Here is a tiny trained network, its code and every weight. The questions are about switching its units off for an input and a target symbol, where a switched-off unit gives its printed mean instead of its output.

import numpy as np


def w(rows, s, z=0):
    codes = np.array(rows[::2]) - 128.0
    scale = np.full(codes.shape[1], s)
    scale[-1] = z or s
    return codes * scale


def norm(h):
    return h / np.sqrt((h * h).mean(-1, keepdims=True) + 1e-5)


def f(y):
    return np.maximum(y, 0)


def softmax(a):
    e = np.exp(a - a.max(-1, keepdims=True))
    return e / e.sum(-1, keepdims=True)


def log_softmax(a):
    a = a - a.max(-1, keepdims=True)
    return a - np.log(np.exp(a).sum(-1, keepdims=True))


def net(x, mask):
    ids = ['Γεζξστ'.index(c) for c in x.split()]
    T = len(ids)
    res = E[ids] + P[:T]
    u = 0
    for l in range(2):
        q, k, v = (norm(res) @ M[l].T for M in (Q, K, V))
        z = softmax(np.where(np.tri(T) > 0, q @ k.T / 2**0.5, -1e9)) @ v
        res = res + np.where(mask[u], z, O[l][:, -1]) @ O[l][:, :-1]
        u += 1
        y = f(norm(res) @ A[l][:, :-1].T + A[l][:, -1])
        res = res + np.where(mask[u : u + 4], y, B[l][:, -1]) @ B[l][:, :-1]
        u += 4
    return log_softmax(norm(res)[-1] @ U[:, :-1].T + U[:, -1])


Q, K, V, O, A, B = {}, {}, {}, {}, {}, {}
E = w([
[180,114,86,85,159,186,155],'Γ',
[253,124,76,110,195,159,69],'ε',
[154,183,55,88,142,139,125],'ζ',
[119,153,171,210,111,157,163],'ξ',
[156,186,94,186,139,19,145],'σ',
[160,112,22,76,13,73,185],'τ',
],0.02)
P = w([
[157,218,198,110,76,254,94],'0',
[166,199,140,210,80,107,74],'1',
[90,161,172,166,119,149,159],'2',
[108,141,115,178,178,96,166],'3',
[133,132,106,138,187,153,236],'4',
[33,112,136,135,189,16,120],'5',
[59,125,100,53,194,56,145],'6',
],0.0099)
Q[0] = w([
[82,134,213,183,97,147,254],'L0H0',
[72,171,242,98,208,196,86],'L0H0',
],0.0043)
K[0] = w([
[209,176,65,100,146,155,130],'L0H0',
[23,83,188,253,198,122,131],'L0H0',
],0.0057)
V[0] = w([
[211,193,132,208,125,16,100],'L0H0',
[199,197,42,100,185,122,1],'L0H0',
],0.0067)
O[0] = w([
[159,180,150,59,170,108,181,253],'L0H0',
[253,132,188,199,116,159,13,235],'L0H0',
],0.014,0.0047)
A[0] = w([
[135,107,163,143,145,163,31,3],'L0N0',
[111,255,97,152,189,130,33,189],'L0N1',
[96,49,31,103,152,66,192,11],'L0N2',
[109,139,97,64,214,150,131,102],'L0N3',
],0.0095,0.0031)
B[0] = w([
[37,114,68,68,155,55,146,152],'L0N0',
[104,132,207,237,89,97,246,254],'L0N1',
[109,109,2,73,179,56,174,232],'L0N2',
[83,196,146,215,86,210,146,173],'L0N3',
],0.008,0.0064)
Q[1] = w([
[23,2,190,113,114,115,252],'L1H0',
[25,16,65,41,167,63,26],'L1H0',
],0.006)
K[1] = w([
[158,180,153,102,145,136,106],'L1H0',
[147,130,252,185,182,140,119],'L1H0',
],0.011)
V[1] = w([
[143,176,184,106,158,89,174],'L1H0',
[248,139,63,171,2,7,202],'L1H0',
],0.0083)
O[1] = w([
[145,70,195,9,117,113,156,141],'L1H0',
[3,142,137,70,164,169,64,253],'L1H0',
],0.012,0.021)
A[1] = w([
[166,177,99,177,126,25,131,4],'L1N0',
[170,1,98,7,126,183,167,143],'L1N1',
[96,91,85,88,76,74,187,106],'L1N2',
[129,76,247,211,91,225,179,176],'L1N3',
],0.0075,0.0032)
B[1] = w([
[58,101,33,119,56,150,131,147],'L1N0',
[75,250,162,103,99,129,167,248],'L1N1',
[70,180,65,221,140,106,148,253],'L1N2',
[125,153,50,49,115,106,176,192],'L1N3',
],0.011,0.0039)
U = w([
[126,170,153,154,81,151,94,32],'Γ',
[113,71,94,163,227,105,170,44],'ε',
[185,66,91,138,179,93,255,251],'ζ',
[218,111,109,140,180,82,141,156],'ξ',
[189,86,70,224,161,128,184,200],'σ',
[210,112,177,81,206,77,203,63],'τ',
],0.008,0.002)

Each question gives the input, a string of symbols that net reads in full, and the target symbol t.
The units are the heads (2 rows each of Q, K, V and O) and the neurons (one row each of A and B). Each row of codes is followed by its name. A weight is (code - 128) times the scale printed after its matrix; where a second scale follows, it is the last column's (O, A, B and U).
mask holds one flag per unit, layer by layer, with each layer's heads first. A switched-off unit (its flag False) gives its mean, the last column of its rows in O or B, instead of its output. The means were averaged over made-up inputs and are rounded, as every weight is.
A unit's drop is (log p(t) with every unit on - log p(t) with that unit switched off) / (log p(t) with every unit on - log p(t) with every unit switched off).
The circuit of an input: a set's keep is (log p(t) with only the set's units on - log p(t) with every unit switched off) / (log p(t) with every unit on - log p(t) with every unit switched off). Starting from all 10 units, units are removed one at a time, each time the one whose removal leaves the highest keep (on an exact tie, the one counted first), for as long as the keep stays at least 0.8.
units of the circuit, in order: the units of the circuit, biggest drop first
most important unit: the unit with the biggest drop
k most important neurons: the k neurons with the biggest drops, biggest first
top k neurons in layer l: the k neurons of layer l with the biggest drops, biggest first
drop of u: that unit's drop, to one decimal
input σ ζ σ, target τ: units of the circuit, in order : (L1H0 L0H0)
input ξ ξ Γ ε Γ σ, target σ: 2 most important neurons : (L0N1 L1N0)
input Γ τ Γ Γ ε τ, target σ: most important unit : L1H0
input σ σ ξ ε ξ ε, target ζ: units of the circuit, in order : (L0H0 L1H0)
input ε Γ τ ε σ τ Γ, target Γ: units of the circuit, in order : (L0N3 L0N2)
input ξ Γ Γ Γ σ Γ, target σ: units of the circuit, in order : (L0H0 L0N3 L1H0 L0N1)
input ξ σ ζ, target ζ: units of the circuit, in order : (L1H0 L0N1 L0H0)
input ξ ξ ξ, target ζ: units of the circuit, in order : (L1H0 L0H0)
input Γ τ τ, target σ: 2 most important neurons : (L0N2 L0N1)
input ξ ε ξ, target ζ: 2 most important neurons : (L1N3 L0N1)
input ξ Γ σ, target ζ: 2 most important neurons : (L0N1 L1N3)
input ξ ζ ζ, target ζ: drop of L1N3 : 0.2
input ε Γ ε ζ τ, target Γ: drop of L0N2 : 0.1
input Γ ε σ σ, target σ: top neuron in layer 0 : (L0N0)
input σ σ ε ξ, target τ: drop of L1H0 : 0.4
input τ τ τ ε Γ, target Γ: drop of L0N0 : 0.0
